Each row is followed by its grade, which names the range that a hidden value of the row falls in. A new part has a new value, new ranges and new names.
[ -92  -80  -88  101  -14   32   37 -132  234    5  225    4  -79  212
  -41  222 -153  -69 -126 -170 -115   82  -97  227 -200  153  -50  -65
  -86 -273   60  -74  -91  -22  -92  124   16 -161 -184  177 -116  125
 -140  -31  219   75   14  -33   46   75  -71]
q217
[ 139  105  317  231  347 -103 -457  -87 -234  -57   31   76  163 -472
 -286  417   42  230  236  459   59 -385 -145  -21   48 -287 -131  203
  139 -323 -124   56 -144  135 -342 -139 -176  356  398 -150  113 -201
  -19  239  -85  218 -464 -133  193  -63   77]
Q811
[  17  -97   61  -50   44 -155   56    7 -146  119 -104  -46    8 -138
  -53  118   76  -63   32   63   -1  115  -74   70   40  -33   23  -48
   59  228   29   11  187   34  -18   64  -31   42   84   47  -71 -112
  -36  -32 -124  -90    6   25 -209  -91   41]
q217
[ -70  120   47  130  143 -117  -78  -48   33   61  -35  -64   25  -28
   65  129   68  -83  -23   12  -27    5   92  -58  117  -17  -49   43
  -39 -128 -160  116   84  -63   -5   76   16  -34  179 -113 -153   44
 -157  -14 -295 -198 -125   16 -149   79  119]
Q711
[-215  109  -78   79   76   77   85   30    7  153  179  -42 -140 -149
  -61 -141  261   59   35  170 -131 -248  -29  -82   77 -265  246    1
 -159   48 -207 -101  184  129   77 -142  105   93   -7 -196  -44  183
  -60  229  264 -144  184  108   87  -49  -71]
q707
[  95   49   13   60   94   26  -70 -159  117   46  -37  312   42 -123
  -13  161  106  373  -76  181  212 -272 -141    2   46  -62  -82  -42
  113 -307 -103  128 -245  -39  -82 -162  115   98  204 -113   -5    0
   71  313  -34  -38 -104  140  -11   68   11]
q707
[  40   53   53   73  152  -38  -50 -152   80    9  -80  237   72 -108
    3  172  106  311  -92  198  216 -242  -52  -66  124  -48  -24   -6
   98 -239 -174  210 -113  -18  -36 -140   72   68  327 -133  -44 -125
   98  241 -149 -103 -123  154 -143   94  -30]
q217
[ 112    1    8  119   92  -31    3 -214  110   54  -92  328   42 -135
   60  182   68  346 -153  239  203 -248  -95   51   28   -1    6 -112
  138 -344 -114  155 -294  -57 -102 -121  119   61  246 -167  -29   42
  107  381  -59  -66 -164  187  -60  156    0]
Q364
[-299 -219  -99 -311 -207  246  267  319   55 -190  361 -323  -57  258
 -168   59   82   84  -64 -370 -290  112 -271 -178 -144 -103  -81  240
 -296 -138  209  106  200  -62   50  418 -204 -172 -333 -127   56   96
  106 -363  112   97  -94   -5 -255 -646 -145]
Q711
[-111    2  -78   39  -51   76  320   19  -52   -9   60  137  -89 -106
  -57  -69  175  123 -105  195 -154  -93  -70  -52  -17 -201  241  -60
 -124 -102 -206   23   11  124   51   37   61   54   23 -231  -32  277
   94  256  244 -111   24  176  -57  -94  -85]
Q811
[-195  103 -146  101   49  174  209    5  -37  201  212  -10 -128 -107
  -48 -206  292   67  -29  181 -189 -191   -5 -114   50 -200  283   -3
  -90   84  -39  -55  108   83  100  -62   97    2  -37 -171  -28  248
   88  171  316 -198  157  195   64    6  -38]
Q382
[ -14 -110  110  -98   10 -148   92   32 -231   29 -111  -23   17 -145
  -82  135   75  -63   20   39  -34  153 -124   67   35  -88   15  -58
   66  229   -1   60  211   60  -23  105 -108   70   73   81  -50 -135
    9  -65  -82  -28  -33    4 -233 -164   16]
Q711
[ -18  -78  135  -93  -20 -204   41   62 -308  100 -219  -27   49 -174
  -29  120   97  -91   47  103  -23  166   -5  -21   31    5   21   -9
   88  217  -63  116  234   46  -38  159 -128   84  104  119  -30 -136
  -88  -20 -155 -114 -100  -24 -208 -227   87]
Q811
[ -72  -88   84 -225 -131 -119 -122  114   -6   36   26 -128  107 -122
  -32   74  -11   42   26 -261  -62   -8 -148  -25  181 -179   87   24
 -135 -120  -30   57   69 -117   14   47 -184  -58  -61 -181  -62  -23
  -85  -11  -24  202 -217   19    1 -267  -21]
q511
[-102  -62  -51 -199 -121   -9  -48   85  124  183   30  -95   85   52
   94  -47  112   92  -65 -269  -37  -51  -20 -120  171  -46   88    5
  -47 -145  102  132    7 -212   58   86  -77 -136 -139 -111  -96   91
   20  -61  -56   10 -158  112  -28 -141   53]
q71
[-247   67  -78  120   48   37  184   14   15   84  206  -45 -197  -78
  -71  -79  188   35  -87  128 -163 -131  -22  -46    4 -218  250   -6
 -159    8 -224  -43  203  122   71  -36   44    5   65 -159  -54  118
   -9  196  256 -154  186  146  -65  -32 -130]
q217
[  20  -92 -118  112  -56   51  117 -143   81   29  193   62  -91   90
  -90  114 -172  -86 -123 -114 -218  158  -82  202 -243   99  -13  -52
 -107 -195   60 -120 -169    2  -95  136   55 -229 -167  119  -96  227
 -166   40  273   49   -7   60  124   86   -9]
q511
[-251   50  -51  230   53  126  365   49  -13  -23  106    4  -62  -16
  -54  145  164 -101  -93  388 -200 -156  -15   67 -116  -88  392 -189
  -29  -88  -72  -44  149  228  -29  167   23  209  -98 -136  -63  366
  178  166  272  -82   32   54  -77    0 -105]
Q932
[  27  -63  125  -15   34 -213   54  113 -184  100 -174  -19   -9 -156
 -118  223   92  -82   23  148   32  156  -68   68  -14  -50   -6  -77
  121  233  -21   40  275   76  -47  145  -61  150  145  114  -49 -125
  -13  -25 -214 -105   16    8 -295 -163  102]
q707
[-251  119  -68  106    9   31  137   71  -52  220  220   60 -164  -49
  -49 -261  336  104  -50   89 -217  -97   50 -147  130 -161  240   10
 -134  -38 -262  105  177   27  190  -57    0  -24   63  -21    6  245
  109  189  390 -234   69  164  139  -40   39]
q336
[-385  100 -102   36   38   30   54  -30  294   25  220  -14 -193  102
    5  -85  131  136 -129  -30  -17 -296   50 -124   91 -154  262   11
 -283 -189 -484   19  268  121  134 -200   96  -41   49 -127 -128  -17
 -155  251  280 -137  289  120  -29  -12 -295]
Q382
[ -73  174   61   28  127  -38 -143  -51  -25   59  -48  -58   74  -29
   74   97  116  -80   48  -81  -13    9   38  -95  166  -61 -157   74
   22  -59  -60  126   69  -93  -13   65  -26    2   84  -46 -149    7
 -178 -133 -317 -161 -123  -47 -121   20  163]
Q382
[  36 -133  134  -93   25 -228   68   92 -180   47 -136  -69   55 -168
 -127  196   42  -91   59   45    2  187 -125   96   85  -80   38  -60
   38  261   10   30  267   60    8  102 -108   88  132   30  -68 -169
   26  -92 -175  -11  -43   -2 -282 -171   30]
q217
[-105  -95  -44 -107 -104   -9   12  127   57  177  118 -124   73  -21
   -8  -37   92   70  -33 -129 -126  -66  -34  -89  125  -45  218   13
 -118 -131   83   75   40 -132   73   85  -85 -127 -106 -156  -32  154
   82   22  111   48 -189  131   74 -165   18]
Q364
[ -28  -58   96  -14   80 -149   33   10 -171  118 -111  -57   44 -127
  -40  165  103  -87   55  117   19   88  -56   63   61   14   32  -52
  100  229   41   51  223   42  -18   78  -63   93   98   91  -56 -134
   -3  -55 -134 -101  -28  -20 -207  -90   49]
q217
[-249  119  -90   60   66  152  100  -10   -7   63  211    7 -180  -35
  -41 -165  264   74  -32   73 -201 -205  -16 -129    3 -280  113   38
 -134  -67 -224  -16  115  107   23  -55   67   45  -71  -93  -56  220
  -66  134  277 -153  142   87   77  -45  -46]
q707
[ -80  117    7    9   65  -42   49  -51   27  -30  -65   10    8   32
   94   54   99  -42  -86 -109  -36   71   32  -92  131  -98 -106   22
  -42 -106 -161  163   53  -77   38  108   23  -63  118 -128 -185   72
 -112  -83 -307 -208  -67   59 -259   38   92]
q217
[ -60  -13  112  -49   59 -103   32   29 -187   45  -82  -29   13 -120
  -64  166  129  -63   69   68    2   98 -120   51   51  -65  -56  -29
   86  200   -1   57  228   58  -25   88  -94  139   65   96  -45 -123
  -27  -87 -118  -77   -5  -67 -222 -164   50]
Q382
[ 163  -50  -30   45   78   -2  -26 -175  -67  120 -109  252 -126 -367
   10    1  168  455 -126  339  101 -360  -86 -110 -102 -292  -21   36
  119 -235 -171   41 -295   11 -253 -138  150   96  246 -349   35   33
  -61  525  -88 -126  -86  268  -69  -16   12]
Q932
[ -58 -126  -61 -169 -109   12   22  104  130   91  192  -87   43  -19
  -65  -62   65  130   -3 -241 -139  -47 -159  -28  148 -164  124   34
 -209 -162   56    6  -24 -118   93   10  -59 -130 -132 -224  -49  167
   67   -5  165  127 -140  109   83 -180  -31]
q217
[-207   88  -52  107  -21   24  160    2  -12   66  108   55  -96  -70
  -66  -48   99   37 -128  132 -135 -121   59  -91   13 -131  319  -30
 -128  -93 -274   35  133  112   66  -15   14  -42   86 -100  -63  113
  -17  251  271 -100   82  187   11   -5 -121]
Q932
[ -93  -51 -101  -62 -122   30  124  168  101  211   57   -8   15  139
   27  -58  185   92 -127 -105 -106   29   47 -145   38   63  100  -16
  -26 -167   87  184   29 -166   99  210   -7 -130 -103    4  -41  264
  157  -32   18 -148 -131  178  -37 -132  149]
q707
[ -56  -13  -59 -134 -159   31  -59   39  -27  232   49  -84   85 -108
   57  -55   53   68  -34 -167  -78  -55  -39 -101   92  -28  142   40
  -44  -90  152   42  -76 -190   11   73  -75 -172 -121 -152  -26  106
  -80   79   53   44 -167  143   98 -162   54]
Q932
[-108  227   61   17   95    7 -124  -63  -31   -7  -27  -15   66    8
   65   91   95  -98   16 -145  -37   34   21  -98  160 -100 -179   62
   12  -95 -100  143   55  -84   -2   77  -45  -13   56   -8 -166   24
 -192 -155 -269 -128  -99  -48 -113   29  146]
q336
[   8 -103 -108  120  -10  -13   60 -156  160   85  151   -5 -113   28
  -64  176 -174 -109 -125  -62 -128   50  -89  272 -221   14   80 -132
  -53 -119   84 -220 -104   36 -147   58   81 -135 -159   56 -147  142
 -189   95  204   92   98   63   49  154  -75]
Q711
[  -9 -148 -141   -7  -85   46   52 -130  114   14  188  -61 -132  119
  -63   79 -213 -122 -119 -266 -241  159  -72  159 -276   26  -68    3
 -163 -158   57 -174 -115  -10 -148  152   51 -283 -267   96 -145  158
 -330  -39  185   78   51   36   77   11  -48]
q511
[ -47  -47  -37   86 -104  -36   30  -49   82  -50  228  -45  -78   66
 -167  220 -262 -186  -56 -209 -240  228 -119  233 -220   43  -24   12
 -214 -217  -27 -175  -52   38  -86  176  -60 -188 -150  106 -101  137
 -298  -10  264  168   -8  -59  103  -54  -63]
Q811
[-267  186  -84  141   60  146  126  -13  -38  152  253   48 -167  -92
  -11 -187  340  142  -41  145 -169 -208  -33 -129   85 -212  165   37
  -95  -77 -179   53   79   34  104  -72   30   38   44 -145   16  234
   67  214  328 -214   88  126   84  -33  -12]
Q382
[  38  135   98   80  220  123 -189 -226   33  -36  -63  219  172 -159
  -35  357   65  267   38  288  294 -391 -171   20   48  -41 -102  -22
  245 -196   52   91 -178   52 -195 -176   43  242  167  -40  -12 -199
   41  180 -116   71 -117   -7  -39   81  -62]
q336
[-168  -41 -124  112   50  -17  214   60   91  175  161  -39 -216  -34
  -46 -138  235   78  -93  161 -181 -120   47  -66  -14 -167  254  -22
 -165  -31 -214  -35  179   92   70   -5  113   -7   34 -177  -66  237
   38  203  200 -241  143  182  -56  -18  -44]
q71
[-233  -35  -97   78   35   -4  169   -8   67  114   83  -88 -197  -63
   -3  -14  123   14 -126  186  -93 -200   44  -32  -94 -143  314  -67
 -112   20 -216  -86  229  153  -33  -16   96   23   -8 -150  -92   67
 -111  256  160 -153  222  153 -121  -33 -183]
Q364
[-179   76 -106   18  100  170   91  -45   17   56  178   19 -125  -72
  -51 -211  249  110  -31   82 -208 -279   13 -168   61 -374  184   30
 -125  -70 -201  -30   58  125    0 -117   88   33  -73 -186 -105  222
   -9  126  251 -104   99  150  101   39  -69]
Q382
[ -91  128   87   -9  116  -64 -150   22 -131   88  -38 -109   10  -52
   33   72  181  -31   58  -67  -34   57   33 -172  112  -63 -239  170
   41    5  -56  185  153 -103  -32  135  -85   -1  134   12  -69  -83
 -169 -164 -350 -225 -131  -52 -192 -136  198]
Q382
[ -50  129   71   80  118 -175  -22   -8    0   53 -152  -65  -37  -77
  120  172  136 -144   32   24   17   99    0   37   99  -68 -172  -32
    0    4 -169   44  157  -41  -25  123   48  121  123 -143 -176   90
 -251  -41 -458 -271  -20  -88 -315  -20  185]
q336
[  23 -124   70  -81   72 -151   64  -23 -124   42 -185  -34   48  -75
   -5  160   50  -71   12   61   34  105  -33   35   27    7  -25  -50
   68  187  -14   66  183   46  -47   92   -3   43   78   52 -114 -132
  -67  -78 -248 -119  -29    8 -276  -76   32]
Q711
[ -26  -43  -36 -123  -82   37  -74   64  106  133  112    3   66   -6
  -12  -25  103  149  -28 -196  -98  -91  -94  -63  119 -139   35    7
  -51 -255   86   80 -117 -161    1   46  -68  -74 -141 -116  -55  203
   63   -3   77   95 -212   92  122 -104   91]
q336
[-114  -50  -57 -176 -136    4  -72   40  182  166   89  -72   80   45
   94  -11   63   98  -58 -292  -26  -87  -86  -28  163  -46  105  -33
  -77 -209  102   68  -54 -208   49   32  -73 -124 -184 -127  -94  120
  -10   -2   53   96 -142   77   52 -112    2]
q71
[ -86  -48  -41  -98 -102    0  -19   66   11  189  110  -64   12  -95
   32  -82  136  133  -57 -131 -115  -95  -73  -86  113 -136  139   20
  -71 -155   56   75  -49 -163   24   49  -80 -107  -74 -194  -16  160
   37   98  100   27 -175  146   72 -148   47]
Q364
[-164  426   44 -183  -18   89   57  -80   91 -242  -37  172  368  195
  108  -33   37  -58   46 -509  133  235  -57 -218  667   71 -173  105
 -276  -56 -290  397  100 -202  546 -111   -1 -265  248 -137 -253  -84
  -56 -329 -302 -171  -86   33 -200   45   15]
Q382
[-381  210 -194  -86 -134  261  225 -167   81    2  187  125 -124   58
  144 -247  152  180 -170 -145   -7 -193  -61 -180  106  -52  182   38
 -248  -73 -315   85   49   -3  230 -176  123 -206  -40 -163  -62   37
 -194  279  364 -192  298  202  -10  -84 -292]
Q932
[-105 -145 -123 -219 -170   58   -1   66   91  211    6 -155   23  -20
   72  -23   33  131 -108 -130   -8 -170    3 -160  -36   -7  203   40
  -50  -73  140   13   19 -120  -63   91   -6 -165 -192 -165  -47    0
 -115  104   -5   18  -35  190  -49 -238  -88]
Q932
[-252   63  -77   81    9   32  176   92   26  140  189  -48 -181  -63
  -73 -112  240   57  -78  113 -168 -133    0  -91   39 -221  280  -16
 -137    4 -198  -10  235   93   96   -7   16   25   29 -142  -42  158
   51  172  253 -159  160  157  -51  -82  -79]
Q382
[-135  134   48   33   93  -43  -54  -92  -45   18  -95  -35   69   64
  129  112   63 -129  -54  -79  -17   51  112  -99  100   56  -89   25
   38  -70 -109  198  101  -75  -13  130  -31  -68   73   60 -169  -25
 -177 -124 -282 -194 -112  -13 -172   55  101]
Q364
[  69   35   26  123  127  -12  -48 -185   42   96  -81  259   43 -188
   36  177  115  359 -114  307  228 -311  -69  -30   35   -7   23  -38
  162 -259  -93  166 -208  -38 -110 -137   95   83  299 -165   16  -70
   94  384  -87 -101 -140  189  -79   92  -15]
Q364
[-320   69 -132   21   73  148  169    9   39  107  221  -91 -190  -63
  -32 -224  286   54  -13  124 -191 -291    9 -142   59 -313  313   11
 -200   73 -240  -95  253  179   81 -137  100   58  -97 -199  -84  168
  -50  173  336 -163  263  124   35  -54 -180]
Q382
[  35  -61  186  -62  -61 -270   81  100 -355   -7 -166   44    1 -219
 -161  147   20 -104    9   31 -104  315  -80   42   26 -125  -14  -12
   28  171 -169  113  223   71  -11  187 -198   51  209  114  -29 -126
  -54  -21  -94  -27 -116    5 -228 -231   95]
Q811
[ -36  -31  -99  202  -63   50   90  -79   38   68  191  -26 -121   73
  -81  185 -156 -195 -133  -36 -298  149  -14  198 -338   66   27  -54
  -40 -245  119 -158 -149   17 -202  284  -16 -147 -227  130  -96  319
 -201   27  241   55  -50    7  116   64   54]
Q811
[ 170  -49   30  103   68  -88  -34 -155   25  117 -174  305   42 -234
   29  184   85  362 -104  353  190 -268  -47    5  -34  -19   26  -62
  161 -328 -118  121 -291  -18 -181  -79  103  129  255 -184   13   42
   50  453  -93  -76 -214  171  -38   51   41]
Q811
[-214  201  116   14  118   63  -28  -67  -50 -181 -104  105  106  191
   88  226  125   69 -176  -47   83  -26   96 -265   82   38 -216   98
  158 -274 -174  480   82  -74  -40  215 -134  -12  219  152 -108 -180
   43 -189 -363 -197 -211   18 -353  -22   54]
Q711
